In the rows, 128 means zero.
Each row is followed by its class number.
[129 141 158 121 146 170  89 128 163 117 123 167  91 111 129 196 100 133
  82 140  79 107  96 155  73  96 139 135 137  88 106 119  93 194  84 146
  89 129]
0
[192 120 163  94 121 142 140 159 129 104 103 135 152 131 129 138  67  90
 102 113  58 102 144 123 118  88 138  79 182 109  85 144  49  99  98 186
 100 119]
1
[180 146 174 129 120 131 144 148 141  87 117 122 134 108 121 124  79  82
 120 125  96 103 127 117 142 110 147  80 196 115  98 138  49 106 113 197
  96 121]
8
[184 143 157 112 125 145 144 139 158 115 122 135 120 134 127 136  73 120
 108 128 113 103 131 137 119  98 157  92 168 118  80 142  54 123 103 181
 123 132]
3
[162 143 148  88 125 137 154 141 119  93 142 124 130 114 135 134  88 106
 117 120  86 101 137 116 140 118 154  71 200 120  73 163  43 145 118 153
 107 134]
2
[185 122 159  85 131 135 165 159 124  87 109 131 161 154 124 110  85  97
 122 130  98 110 126 137 147  87 164  89 192 122  82 157  41 104 115 183
 108 123]
0
[122 152 131 169 137 169 103 125 171 119 128 179 121 127 134 225  82 128
  92 143  89  97 102 135  85 102 122 131 171  97 124 137 124 187  96 157
  86 135]
2
[150 126 165 175 127 152 115 129 164 112  96 146 108 135 142 131 112 149
 107 151 106 134 108 148  87 108 125 172 136  98 102 131  99 149 115 119
 111 131]
8
[ 95 154 110 155 138 131  79 145 164 150  99 178 123  95 122 210 110 145
  88 161  99 109 131 140 132 132 126 149 113 118 150 129 190 120 112 120
 105 128]
4
[191 145 183 100 125 142 127 155 127  91 109 125 123 116 139 136  95  91
 116 110  83 123 144 135 127  95 144  98 171 104  79 143  20 107  97 178
  89 125]
6
[111 143 113 146 154 140 107  94 176 119 121 138 132 103 128 184 127 149
 110 148 120 112 108 110 124 118 129 129 135 105 153 111 148 158 117 148
  77  75]
2
[125 117 151 134 153 167 100 134 180 125 121 185  87 137 140 171  95 157
  88 153  93 117  80 175  62 107 141 135 115 109  95 132 121 184  99 130
 137 136]
5
[156 157 142  97 119 144 184 166 110  91 117 130 127 124 137 133  88 112
 134 113 106 111 152 129 157  97 166  98 184 137  64 178  46 138 119 142
 122 139]
7
[190 147 144  73 149 157 139 152 150  97 134 136 161 158 134 153  73  94
 109 124  85 115 133 135 118  72 153  89 186 114  79 158  34 120 109 174
 115 115]
6
[137 120 142 128 171 154 107 145 177 118  82 178 147 147 135 169  73 132
  96 152  84 125  93 162  85 104 150 135 146 107 115 123 120 123 108 158
  96 117]
8
[140 169 132 141 141 160  71 136 182 117 104 155 111 123 137 206 125 129
 107 136 126 131 102 140  96  98  98 150 146  84 144 119 108 139  91 145
  92 118]
1
[171 161 134 125 137 124 143 160 129  96  61 139 163 136 131 138 100 104
 138 122 128 122 150 129 181 123 134  98 211 130 104 151  56  74 122 173
  92 127]
1
[123 154 135 129 150 176 122 109 173 103 139 159 100 114 130 184  94 148
  85 144  83  95  94 143  75  96 154 122 147 100  80 141  90 229  99 138
  97 122]
3
[178 163 171 124 117 151 145 177 130 101  80 138 137 112 137 148  84 103
 111 123  82 141 146 133 151 100 145 125 185 124  78 149  44 127 109 153
 110 151]
6
[164 126 179 126 134 122 166 157 146  81  88 137 140 104 123 118  69  73
 140 132 109 112 123 135 173 124 142  77 223 136 106 139  52  87 117 197
  96 124]
2
[184 151 185 132 102 133 162 169 125  84 110 119 126 122 145 101  97  97
 126 119 108 134 137 128 147 115 139 122 197 117  80 148  12 126 129 149
 128 142]
4
[127 134 162 164 130 159 102 130 168 134  93 160  92 104 133 192 104 125
  75 137  75 104  99 136  83 111 135 135 131 101 119 114 122 183 103 140
  93 134]
5
[195 138 150  77 136 148 133 143 156 110 114 128 161 123 125 159  64  97
  92 120  71  98 142 120 117  78 154  71 191 103  87 141  40 118  96 189
 105 110]
1
[177 154 149 100 127 152 180 172 135  89 116 143 143 140 137 135  69 104
 123 111  96 114 130 128 131  79 158  88 186 132  67 161  40 136 113 176
 127 136]
8
[139 128 123 110 151 168 128 132 163 107 134 157 114 153 133 176 101 142
  91 147  87 108  75 138  77  95 151 123 146 113 109 139 119 186 117 125
 101 111]
1
[188 130 147  77 141 140 131 145 152 103 116 130 174 132 117 160  54  84
 102 126  75  91 139 121 131  90 170  55 210 111  89 143  51  83 107 201
  87 115]
2
[144 141 151 169 145 160 105 112 178 119 145 156  75 136 135 174 101 139
  88 135  98  95  73 137  54 111 138 138 141 102 104 115 104 205 116 134
  86 129]
8
[184 146 152 105 135 147 142 157 138  96  93 134 176 126 135 151  75 111
 136 135 108 131 142 134 154  90 153 100 195 115  94 149  52  98 117 185
  95 132]
2
[139 110 143 155 127 143 120 116 151 111 124 151 140 123 125 146 112 144
  73 140  74 107 109 121  89 111 157 137 124 110  93 132 102 157 123 123
 100  97]
4
[131 149 110 156 138 154 145 104 154 148 100 150 132 120 137 195  83 165
  55 134  68  83 144 116  96 118 171 147 136 123  93 145 128 199 111  96
  77 117]
3
[128 158 147 155 142 165 110 140 176 120  91 154  96 105 135 208 102 119
  84 136  90 121 104 136 103  96 136 139 158  93 122 122 110 173  94 147
  86 124]
6
[173 137 157 100 127 150 173 182 141 111  60 147 174 126 128 147  40  82
 108 129  62 108 146 130 151  89 159  84 207 118  89 148  60  83  98 212
  99 130]
3
[139 154 111 170 139 162 127 127 166 131 116 150 130 123 136 219  81 123
  72 127  82 100 130 129  79 102 143 142 164 110 108 137 125 187 112 108
  84 132]
4
[123 146 144 148 120 156 108 111 153 114 123 148 120 118 131 171 120 136
  73 130  68 105 112 121  73 105 139 141 141 101 101 117 103 217 117 116
 112 126]
4
[133 128 132 151 130 158 117 120 161 121 136 152  89 138 145 169 101 157
  87 143  92 118 103 143  68 113 137 161 110 118 104 141 138 181 112  82
 117 116]
7
[136 145 112 148 139 153 139 110 142 113 104 154 142 155 138 173 114 149
  95 129 103 100 104 129  97 105 150 140 141 116 121 127 121 171 114 131
  79  97]
0
[182 144 155 103 120 148 148 139 150 106 127 134 134 120 125 145  88 107
  98 112  87  99 131 130 112  92 150  74 171 119  64 151  33 150  95 176
 127 134]
5
[126 138 176 158 138 155 103 129 162 111  77 168 108 106 121 165 109 109
  92 138  92 112 109 156  99 113 131 141 148  88 107 127  72 152  94 165
  84 137]
3
[205 159 151  86 139 139 169 152 155  96 108 131 151 129 132 142  57 122
 107 121  93 111 138 138 129  83 185  83 186 138  62 157  43 136 101 175
 113 135]
8
[198 137 168 114 120 141 116 146 143  98  98 120 145 124 120 144  87  73
 116 114 103 118 134 127 137  88 143  84 202  99 100 124  32  67  98 204
  93 110]
7
[135 137 136 133 159 163 127 133 180 124  85 176 120 121 123 201  81 141
  88 152  85 100 100 153  94 104 157 123 151 113 114 131 123 163  95 160
  82 120]
1
[125 127 138 131 166 164 117 114 176 121 112 174 151 140 127 187  88 134
  75 151  78  98 103 133  83  99 158 141 141 107 116 131 104 179 111 154
  83  93]
0
[191 144 176 102 116 150 140 164 138 107 112 114 131 107 131 118  86 107
 109 123  79 122 128 125 122  94 168  98 173 114  61 139  43 138 123 155
 128 148]
5
[178 127 181 123 124 135 148 155 152 107  69 134 141 101 121 134  79  91
 114 119 105 123 132 124 143 102 148  82 172 123  91 125  34  94 110 204
  99 129]
8
[113 142 110 153 152 142  96 146 173 140 104 178 125 131 132 209  80 129
  81 146  86 102 121 143 108 110 128 137 149 109 140 124 168 134 108 134
 109 116]
4
[141 156 120 153 131 150  66 102 149 139 129 137 151 134 139 182 123 142
  75 130  86 122 135 106  76 125 115 169 111 100 140 114 127 148 124  93
  91 102]
8
[133 122 140 143 151 161 129 137 181 132  71 175 129 126 128 190  67 122
  85 151  64 106 102 151  90  96 149 127 160 116 105 125 131 154 101 158
  97 125]
7
[195 133 173 110 119 134 124 148 145 116  99 124 137 122 129 127  99 105
 103 121  97 125 154 127 130  92 155 109 159 114  81 142  47  83 104 166
 114 124]
6
[165 148 167 118 130 151 137 168 137 103  80 143 165 119 129 130  80 103
 121 129  88 130 138 122 153  99 145 120 197 117  82 136  36 112 117 183
 103 133]
3
[122 116 143 156 147 149 110 126 186 125 101 166 126 132 129 181  86 128
  78 138  84 105 108 139  80 102 133 134 144  98 119 112 113 155 105 152
 104 104]
4
[194 148 158 118 124 143 140 134 150 109 114 125 139 118 123 156  82  89
 102 110  96  97 132 115 123  99 159  83 188 115  94 129  44 110 113 179
  87 118]
2
[145 133 126 142 136 160  90 105 154 134 153 157 130 144 132 193 101 140
  60 131  63  92 122 124  59  95 124 150 119  89 114 135 118 182  91 124
  90 101]
0
[178 150 146  94 132 145 124 169 144 106 135 140 132 128 131 156  76  94
 119 115  98 121 113 123 133  84 148  87 183 118  95 134  66 108 104 190
 120 119]
7
[123 126 138 186 129 134 106 113 160 135 116 164 119 104 124 180 107 139
  72 132  93  91 129 122 101 125 142 142 125 113 119 122 127 144 111 130
  88 102]
4
[131 121 134 129 156 157  98 133 185 111 118 171 122 146 130 200  80 121
  78 154  82 104  87 149  79 100 142 114 163 102 116 125 117 163 109 153
  97 117]
4
[159 165 107 140 158 161 106 113 174 139 111 150 141 145 127 202  80 140
  68 132  73  95 128 143  75  95 148 143 152 101 111 123 121 164 102 117
  87 117]
8
[124 130 119 149 159 153 138 106 188 127 135 152 106 155 137 181  96 135
  90 141 107  96  97 139  84 107 137 132 153 112 126 133 127 177 106 133
 103  99]
6
[192 140 146 100 133 142 166 160 121  89 131 132 154 164 137 112  71 118
 137 119 100 117 128 139 137  94 158 100 204 128  67 155  44 124 127 158
 123 139]
2
[135 140 150 147 138 168  88 118 177 117 135 158  93 125 135 191 108 134
  78 130  90 103  72 138  57 105 142 125 134  96 109 110 100 197 102 141
  98 120]
5
[142 147 142 132 145 147  90 121 163 125  91 148 132 126 127 183 118 135
  84 126  98 117 113 132  95 100 138 148 129  96 138 105 109 153 105 136
  89 107]
1
[133 127 137 153 150 161 152 122 182 131 115 156 122 162 145 167  84 150
  81 141  92 108 102 128  72 107 166 158 135 126 109 133 121 181 126 117
 109 105]
6
[149 147 146 129 154 160 105 118 188 116 118 152 114 116 119 182  95 125
  90 149  72 103  92 146  75  82 151 125 149  89 112 115 130 182 101 161
  97 122]
2
[127 135 158 148 161 159  98 135 186 111 109 180 123 132 126 180  85 129
 110 155 102 122  84 164  90  94 134 150 141  98 137 112 128 157 107 167
 109 120]
2
[111 164 141 163 137 159  79 136 150 123  96 163 122 118 136 193 112 132
  92 132  96 118 117 120 106 121 132 155 157  89 121 119 104 157 106 150
  76 127]
3
[141 128 141 130 137 168 106 127 177 126 116 168 107 128 121 190  81 137
  64 153  67  94  82 153  64  86 155 122 140 100  95 128 127 192  96 135
 107 139]
0
[120 124 126 126 167 156  80 127 187 111 160 175 133 148 132 191  84 120
 103 154  91 109  79 143  75 104 111 126 146  91 142 129 139 141 103 163
 101  95]
2
[127 121 128 128 150 162 109 104 183 112 131 157 103 129 122 195  97 128
  79 151  83  96  77 145  73  96 144  98 128 102 125 120 141 172  95 156
  95  96]
6
[110 141 146 150 150 163 100 148 192 112 117 179  94 117 129 216  71 121
  89 149 101 101  85 150  93  98 141 119 161 104 125 116 120 179 107 159
 104 130]
4
[190 137 152 112 120 145 118 131 140 113 129 125 167 129 127 127  80 108
  98 119  78 105 163 119 119  87 136 110 178  99  73 147  36 104  97 166
 111 113]
3
[185 154 167 110 135 152 138 150 144 115 107 136 119 106 130 173  71 100
 111 113 103 113 150 133 128 106 157  95 171 117  90 136  36 118 111 172
  89 138]
2
[136 127 166 163 142 171 114 127 164 110  96 161 136 117 129 177  90 123
  85 141  63 110  99 124  82 102 153 142 161  87 102 118  84 170 118 156
  68 114]
2
[195 120 173 104 139 118 141 144 143 106  87 131 153 120 128 103  87 114
 112 133  89 121 143 137 138 112 160  98 163 125  74 146  45  86 113 176
 100 123]
8
[131 125 135 130 138 167 119 117 180 135 122 156 110 129 123 185  78 127
  51 141  66  94  88 132  69  93 155 116 143  97 106 122 118 194 100 139
 117 120]
3
